Small tables with named rows and columns. After each table, cells are looked up by row and column.

mag =
	pud	suf	pizav	mal	giku	vazelig	pasere	gad	pubud
musopoz	156	101	178	188	29	210	237	112	153
zup	186	111	201	75	50	205	232	121	177
bap	234	147	221	35	138	202	83	164	241

gad of musopoz is 112
vazelig of bap is 202
suf of zup is 111
pubud of zup is 177
pizav of bap is 221
pud of musopoz is 156
pud of bap is 234
vazelig of musopoz is 210
giku of zup is 50
giku of bap is 138
gad of bap is 164

Table tev
|  | dirim | tir | molo | tobez | mase | pono | midofer |
|---|---|---|---|---|---|---|---|
| lib | 90 | 150 | 77 | 134 | 84 | 136 | 93 |
| muk | 185 | 132 | 187 | 139 | 188 | 142 | 183 |
| dap | 154 | 151 | 116 | 121 | 151 | 133 | 153 |
| puz | 141 | 126 | 215 | 140 | 133 | 145 | 141 |
| biput | 96 | 132 | 178 | 139 | 81 | 144 | 99 |
| zik | 101 | 152 | 102 | 121 | 90 | 133 | 103 |
| runi | 141 | 135 | 186 | 131 | 131 | 141 | 141 |
| depelus | 120 | 158 | 53 | 124 | 119 | 131 | 119 |
| bobegi | 102 | 151 | 107 | 119 | 90 | 133 | 103 |
| votupe | 82 | 140 | 117 | 142 | 72 | 141 | 85 |
| burov | 141 | 137 | 179 | 129 | 132 | 140 | 141 |
| zagub | 77 | 141 | 126 | 136 | 64 | 140 | 81 |
| mivu | 119 | 147 | 84 | 137 | 121 | 137 | 118 |
| gukitog | 173 | 139 | 171 | 127 | 171 | 138 | 171 |

tobez of votupe: 142
mase of biput: 81
mase of depelus: 119
dirim of puz: 141
molo of bobegi: 107
midofer of votupe: 85
mase of puz: 133
pono of lib: 136
tobez of lib: 134
Which row has the largest mase? muk

tem
fields: negi, rutapi, biv, fusozov, fuvag, boz, zizemi, bafo, feg, foz
tunugo: [0.1, 0.0, 0.3, -0.4, -0.2, -0.2, -0.5, 0.2, -0.6, 0.4]
kal: [0.3, 0.0, 0.7, 0.4, 0.0, 0.3, 0.1, 0.2, 0.0, 0.0]
sos: [0.0, 0.0, -0.3, 0.1, 0.1, 0.0, 0.2, 0.1, 0.1, 0.0]
zezire: [-0.1, 0.0, -0.7, 0.4, 0.0, 0.4, -0.3, 0.3, -0.4, 0.4]
gis: [0.0, 0.0, -0.2, 0.5, 0.0, 0.5, -0.3, 0.3, -0.4, 0.3]
pifasa: [0.3, 0.0, 1.0, -0.5, -0.1, -0.4, -0.1, 0.1, -0.1, 0.0]
suf: [-0.2, 0.0, -0.8, 0.1, 0.1, 0.1, 0.1, 0.1, 0.0, 0.1]
zurig: [-0.1, 0.0, -0.6, -0.4, 0.0, -0.3, -0.3, 0.1, -0.4, 0.4]
kopore: [0.0, 0.0, -0.3, 0.1, -0.1, 0.2, -0.5, 0.3, -0.6, 0.5]
pasus: [0.2, 0.0, 0.7, -0.5, -0.1, -0.5, -0.1, 0.1, -0.1, 0.1]
nated: [0.0, 0.0, -0.4, 0.0, -0.1, 0.1, -0.6, 0.3, -0.6, 0.5]
tokopa: [0.0, 0.0, 0.0, -0.5, -0.1, -0.4, -0.2, 0.1, -0.3, 0.2]
pum: [0.2, 0.0, 0.8, -0.5, -0.1, -0.5, -0.2, 0.1, -0.2, 0.1]

pifasa, boz => -0.4
gis, zizemi => -0.3
tunugo, fuvag => -0.2
pifasa, feg => -0.1
sos, zizemi => 0.2
pasus, rutapi => 0.0
pifasa, biv => 1.0
zurig, bafo => 0.1
sos, fuvag => 0.1
pum, rutapi => 0.0
tokopa, fusozov => -0.5
pasus, bafo => 0.1
gis, foz => 0.3
kal, rutapi => 0.0

